Below are the code and all the weights of a small trained network. Each question names an input and a target symbol and asks about switching units off, where a switched-off unit gives its printed mean instead of its output.

import numpy as np


def w(rows, s, z=0):
    codes = np.array(rows[::2]) - 128.0
    scale = np.full(codes.shape[1], s)
    scale[-1] = z or s
    return codes * scale


def norm(h):
    return h / np.sqrt((h * h).mean(-1, keepdims=True) + 1e-5)


def f(y):
    return y / 2 * (1 + np.tanh(0.7978845608 * (y + 0.044715 * y**3)))


def softmax(a):
    e = np.exp(a - a.max(-1, keepdims=True))
    return e / e.sum(-1, keepdims=True)


def log_softmax(a):
    a = a - a.max(-1, keepdims=True)
    return a - np.log(np.exp(a).sum(-1, keepdims=True))


def net(x, mask):
    ids = ['ΛΣΨεζηθξ'.index(c) for c in x.split()]
    T = len(ids)
    res = E[ids] + P[:T]
    q, k, v = (norm(res) @ M[0].T for M in (Q, K, V))
    z = softmax(np.where(np.tri(T) > 0, q @ k.T / 4**0.5, -1e9)) @ v
    res = res + np.where(mask[0], z, O[0][:, -1]) @ O[0][:, :-1]
    y = f(norm(res) @ A[0][:, :-1].T + A[0][:, -1])
    res = res + np.where(mask[1:17], y, B[0][:, -1]) @ B[0][:, :-1]
    return log_softmax(norm(res)[-1] @ U[:, :-1].T + U[:, -1])


Q, K, V, O, A, B = {}, {}, {}, {}, {}, {}
E = w([
[207,82,142],'Λ',
[197,75,145],'Σ',
[103,168,109],'Ψ',
[2,119,126],'ε',
[146,56,148],'ζ',
[111,181,104],'η',
[98,162,109],'θ',
[201,154,112],'ξ',
],0.011)
P = w([
[84,154,152],'0',
[83,170,199],'1',
[98,191,245],'2',
[67,137,90],'3',
[88,82,4],'4',
[254,163,147],'5',
[143,209,250],'6',
],0.0059)
Q[0] = w([
[124,108,40],'head 1',
[122,151,220],'head 1',
[142,182,252],'head 1',
[110,102,96],'head 1',
],0.019)
K[0] = w([
[135,159,231],'head 1',
[134,107,38],'head 1',
[131,74,5],'head 1',
[134,160,166],'head 1',
],0.017)
V[0] = w([
[135,48,156],'head 1',
[118,155,94],'head 1',
[89,188,101],'head 1',
[4,48,163],'head 1',
],0.021)
O[0] = w([
[90,68,160,237],'head 1',
[109,152,101,58],'head 1',
[152,159,77,2],'head 1',
[113,3,68,93],'head 1',
],0.028,0.0049)
A[0] = w([
[139,125,154,105],'neuron 1',
[124,108,97,96],'neuron 2',
[78,18,67,3],'neuron 3',
[68,47,78,238],'neuron 4',
[125,107,109,132],'neuron 5',
[138,125,141,110],'neuron 6',
[57,148,79,133],'neuron 7',
[172,161,105,145],'neuron 8',
[155,138,158,100],'neuron 9',
[111,99,99,152],'neuron 10',
[130,119,132,101],'neuron 11',
[138,116,147,104],'neuron 12',
[135,160,153,86],'neuron 13',
[130,128,131,125],'neuron 14',
[3,155,117,98],'neuron 15',
[147,116,186,93],'neuron 16',
],0.022,0.0053)
B[0] = w([
[136,119,109,154],'neuron 1',
[94,123,97,139],'neuron 2',
[195,253,198,223],'neuron 3',
[22,174,39,254],'neuron 4',
[107,126,116,140],'neuron 5',
[129,129,116,134],'neuron 6',
[180,82,141,141],'neuron 7',
[126,63,163,189],'neuron 8',
[105,125,94,155],'neuron 9',
[90,123,118,158],'neuron 10',
[135,125,131,126],'neuron 11',
[148,116,124,146],'neuron 12',
[75,132,103,156],'neuron 13',
[127,127,125,129],'neuron 14',
[205,82,88,141],'neuron 15',
[170,106,91,228],'neuron 16',
],0.038,0.0079)
U = w([
[142,105,248,251],'Λ',
[27,21,176,57],'Σ',
[224,102,23,10],'Ψ',
[108,126,67,244],'ε',
[18,124,125,150],'ζ',
[237,184,71,148],'η',
[138,94,13,16],'θ',
[165,208,178,103],'ξ',
],0.014,0.0025)

Each question gives the input, a string of symbols that net reads in full, and the target symbol t.
The units are the heads (4 rows each of Q, K, V and O) and the neurons (one row each of A and B). Each row of codes is followed by its name. A weight is (code - 128) times the scale printed after its matrix; where a second scale follows, it is the last column's (O, A, B and U).
mask holds one flag per unit, heads first, then neurons. A switched-off unit (its flag False) gives its mean, the last column of its rows in O or B, instead of its output. The means were averaged over made-up inputs and are rounded, as every weight is.
A unit's drop is (log p(t) with every unit on - log p(t) with that unit switched off) / (log p(t) with every unit on - log p(t) with every unit switched off).
The circuit of an input: a set's keep is (log p(t) with only the set's units on - log p(t) with every unit switched off) / (log p(t) with every unit on - log p(t) with every unit switched off). Starting from the 12 units with the biggest drops (on a tie, the unit counted first), units are removed one at a time, each time the one whose removal leaves the highest keep (on an exact tie, the one counted first), for as long as the keep stays at least 0.8.
units of the circuit, in order: the units of the circuit, biggest drop first
most important unit: the unit with the biggest drop
top k neurons: the k neurons with the biggest drops, biggest first
drop when u is switched off: that unit's drop, to one decimal
input Σ θ θ Λ, target θ: units of the circuit, in order -> [neuron 3; head 1]
input η Σ ζ Σ Ψ ξ, target Σ: most important unit -> neuron 8
input Λ Σ Λ Ψ Σ η, target Ψ: top 3 neurons -> [neuron 3; neuron 4; neuron 16]
input ε Λ Λ θ Σ Λ, target θ: units of the circuit, in order -> [neuron 16; neuron 3]
input Σ ζ θ Λ θ, target θ: top 2 neurons -> [neuron 3; neuron 7]
input Ψ Ψ Σ, target Ψ: top 3 neurons -> [neuron 3; neuron 4; neuron 8]
input η Σ Σ ζ, target Σ: units of the circuit, in order -> [head 1; neuron 3]
input η ξ ε Λ, target ξ: top 2 neurons -> [neuron 4; neuron 16]
input Σ Ψ Λ Λ η Σ, target Λ: top 4 neurons -> [neuron 4; neuron 8; neuron 16; neuron 3]
input Ψ ζ θ Λ Ψ Ψ, target Λ: top 4 neurons -> [neuron 4; neuron 8; neuron 16; neuron 15]
input ζ Λ Ψ ξ Λ η, target ξ: top 2 neurons -> [neuron 4; neuron 8]
input Σ η Λ Λ, target η: top 3 neurons -> [neuron 16; neuron 4; neuron 8]
input Σ Σ Λ Σ Ψ Λ, target Σ: units of the circuit, in order -> [neuron 8; head 1; neuron 16]
input Λ Σ Σ Σ θ ε Σ, target θ: units of the circuit, in order -> [head 1; neuron 3]
input Λ Σ η Σ Σ, target η: most important unit -> neuron 4
input Λ η θ Λ Λ Λ Ψ, target Λ: top 2 neurons -> [neuron 4; neuron 3]
input Ψ ξ ζ Λ Ψ Ψ Λ, target Ψ: drop when neuron 3 is switched off -> 0.3
input Λ Λ Λ, target Λ: drop when head 1 is switched off -> 1.2
input ε θ θ Λ ζ, target θ: drop when neuron 8 is switched off -> 0.1
